Below are the code and all the weights of a small trained network. Each question names an input and a class and asks about switching units off, where a switched-off unit gives its printed mean instead of its output.

import numpy as np


def w(rows, s, z=0):
    codes = np.array(rows[::2]) - 128.0
    scale = np.full(codes.shape[1], s)
    scale[-1] = z or s
    return codes * scale


def f(y):
    return y / 2 * (1 + np.tanh(0.7978845608 * (y + 0.044715 * y**3)))


def log_softmax(a):
    a = a - a.max(-1, keepdims=True)
    return a - np.log(np.exp(a).sum(-1, keepdims=True))


def net(x, mask):
    res = np.array(x, float).reshape(1, 8) / 4 @ E
    y = f(res @ A[0][:, :-1].T + A[0][:, -1])
    res = res + np.where(mask, y, B[0][:, -1]) @ B[0][:, :-1]
    return log_softmax(res[-1] @ U[:, :-1].T + U[:, -1])


A, B = {}, {}
E = w([
[126,126,127,126,132,130],'x0',
[141,124,205,131,134,75],'x1',
[126,129,129,130,128,129],'x2',
[64,159,105,47,64,59],'x3',
[128,128,127,127,127,130],'x4',
[113,43,88,159,104,62],'x5',
[129,125,126,124,130,130],'x6',
[150,146,91,114,254,82],'x7',
],0.0082)
A[0] = w([
[120,135,139,30,102,83,56],'neuron 1',
[142,177,188,81,155,160,62],'neuron 2',
[94,108,155,201,175,159,55],'neuron 3',
[103,188,210,131,148,123,78],'neuron 4',
[163,170,186,56,114,195,81],'neuron 5',
[89,114,135,112,147,149,213],'neuron 6',
[170,57,158,151,151,183,46],'neuron 7',
[114,25,138,176,119,42,26],'neuron 8',
[165,191,149,58,138,165,63],'neuron 9',
[137,149,132,34,79,59,33],'neuron 10',
[49,205,48,76,108,105,129],'neuron 11',
[84,120,157,23,101,85,85],'neuron 12',
[109,163,101,106,221,76,82],'neuron 13',
[240,148,178,254,126,119,33],'neuron 14',
[163,142,254,150,132,44,179],'neuron 15',
[134,192,179,112,131,154,61],'neuron 16',
[98,83,198,125,18,185,155],'neuron 17',
[82,90,219,99,159,96,220],'neuron 18',
[164,97,112,141,106,92,255],'neuron 19',
[141,215,112,111,127,187,170],'neuron 20',
],0.0088,0.0073)
B[0] = w([
[218,254,110,165,80,105,162],'neuron 1',
[76,61,79,175,80,44,145],'neuron 2',
[191,166,121,163,80,94,136],'neuron 3',
[116,56,80,162,58,132,140],'neuron 4',
[83,109,97,117,135,45,157],'neuron 5',
[135,134,102,90,128,177,201],'neuron 6',
[174,236,133,242,113,90,143],'neuron 7',
[45,65,72,197,53,39,164],'neuron 8',
[46,28,114,173,98,47,147],'neuron 9',
[228,184,138,223,90,123,169],'neuron 10',
[178,118,158,171,126,183,231],'neuron 11',
[131,189,86,201,88,151,191],'neuron 12',
[170,102,210,109,165,27,201],'neuron 13',
[191,197,78,192,59,114,167],'neuron 14',
[112,111,113,59,123,240,217],'neuron 15',
[89,108,57,150,102,57,135],'neuron 16',
[157,153,202,48,211,34,234],'neuron 17',
[132,113,125,94,166,210,224],'neuron 18',
[72,124,90,56,136,193,255],'neuron 19',
[114,39,79,136,126,170,205],'neuron 20',
],0.0094,0.0064)
U = w([
[205,220,139,255,79,125,48],'0',
[17,14,68,171,36,27,41],'1',
[114,130,134,97,148,180,254],'2',
[121,113,122,82,124,221,176],'3',
[113,140,132,88,154,166,220],'4',
[185,130,247,83,204,7,56],'5',
[98,134,140,103,140,183,186],'6',
[111,122,133,103,137,187,197],'7',
],0.0096,0.0071)

Each question gives the input, the list of numbers given to net, and the class t.
The units are the neurons (one row each of A and B). Each row of codes is followed by its name. A weight is (code - 128) times the scale printed after its matrix; where a second scale follows, it is the last column's (A, B and U).
mask holds one flag per neuron, in row order. A switched-off neuron (its flag False) gives its mean, the last column of its row in B, instead of its output. The means were averaged over made-up inputs and are rounded, as every weight is.
A unit's drop is (log p(t) with every unit on - log p(t) with that unit switched off) / (log p(t) with every unit on - log p(t) with every unit switched off).
The circuit of an input: a set's keep is (log p(t) with only the set's units on - log p(t) with every unit switched off) / (log p(t) with every unit on - log p(t) with every unit switched off). Starting from the 12 units with the biggest drops (on a tie, the unit counted first), units are removed one at a time, each time the one whose removal leaves the highest keep (on an exact tie, the one counted first), for as long as the keep stays at least 0.8.
circuit, biggest first: the units of the circuit, biggest drop first
most important unit: the unit with the biggest drop
k most important neurons: the k neurons with the biggest drops, biggest first
drop of u: that unit's drop, to one decimal
input [4,-2,-8,-8,6,0,8,-7], class 0: circuit, biggest first	[neuron 7]
input [-1,7,-3,6,-5,-5,-3,3], class 3: 2 most important neurons	[neuron 15; neuron 18]
input [3,-4,-6,-7,-6,-4,1,-6], class 0: 2 most important neurons	[neuron 7; neuron 14]
input [-4,-3,6,-5,-2,4,3,7], class 5: 3 most important neurons	[neuron 13; neuron 15; neuron 20]
input [-1,-6,3,-4,2,-2,1,7], class 5: 2 most important neurons	[neuron 13; neuron 15]
input [-2,4,1,8,-6,5,-7,1], class 0: circuit, biggest first	[neuron 10; neuron 1]
input [-2,8,6,1,-7,4,3,7], class 3: 3 most important neurons	[neuron 15; neuron 17; neuron 18]
input [-5,7,0,3,0,-5,6,7], class 3: 2 most important neurons	[neuron 15; neuron 17]
input [-2,-3,2,2,5,4,4,-5], class 5: 2 most important neurons	[neuron 17; neuron 15]
input [-5,2,-4,-6,2,-2,-5,-3], class 0: 4 most important neurons	[neuron 14; neuron 7; neuron 3; neuron 19]
input [-5,2,3,-2,-1,-1,-3,-6], class 5: 2 most important neurons	[neuron 17; neuron 12]
input [-4,1,-3,-7,4,-5,-4,-6], class 0: 2 most important neurons	[neuron 14; neuron 7]
input [-4,8,7,-8,-5,1,0,3], class 0: drop of neuron 7	0.6
input [-8,8,5,-2,-1,8,2,6], class 1: most important unit	neuron 8
input [6,2,-3,1,8,-4,-2,-8], class 5: drop of neuron 17	1.2
input [5,5,-4,-3,-3,-6,-5,4], class 1: drop of neuron 2	0.4
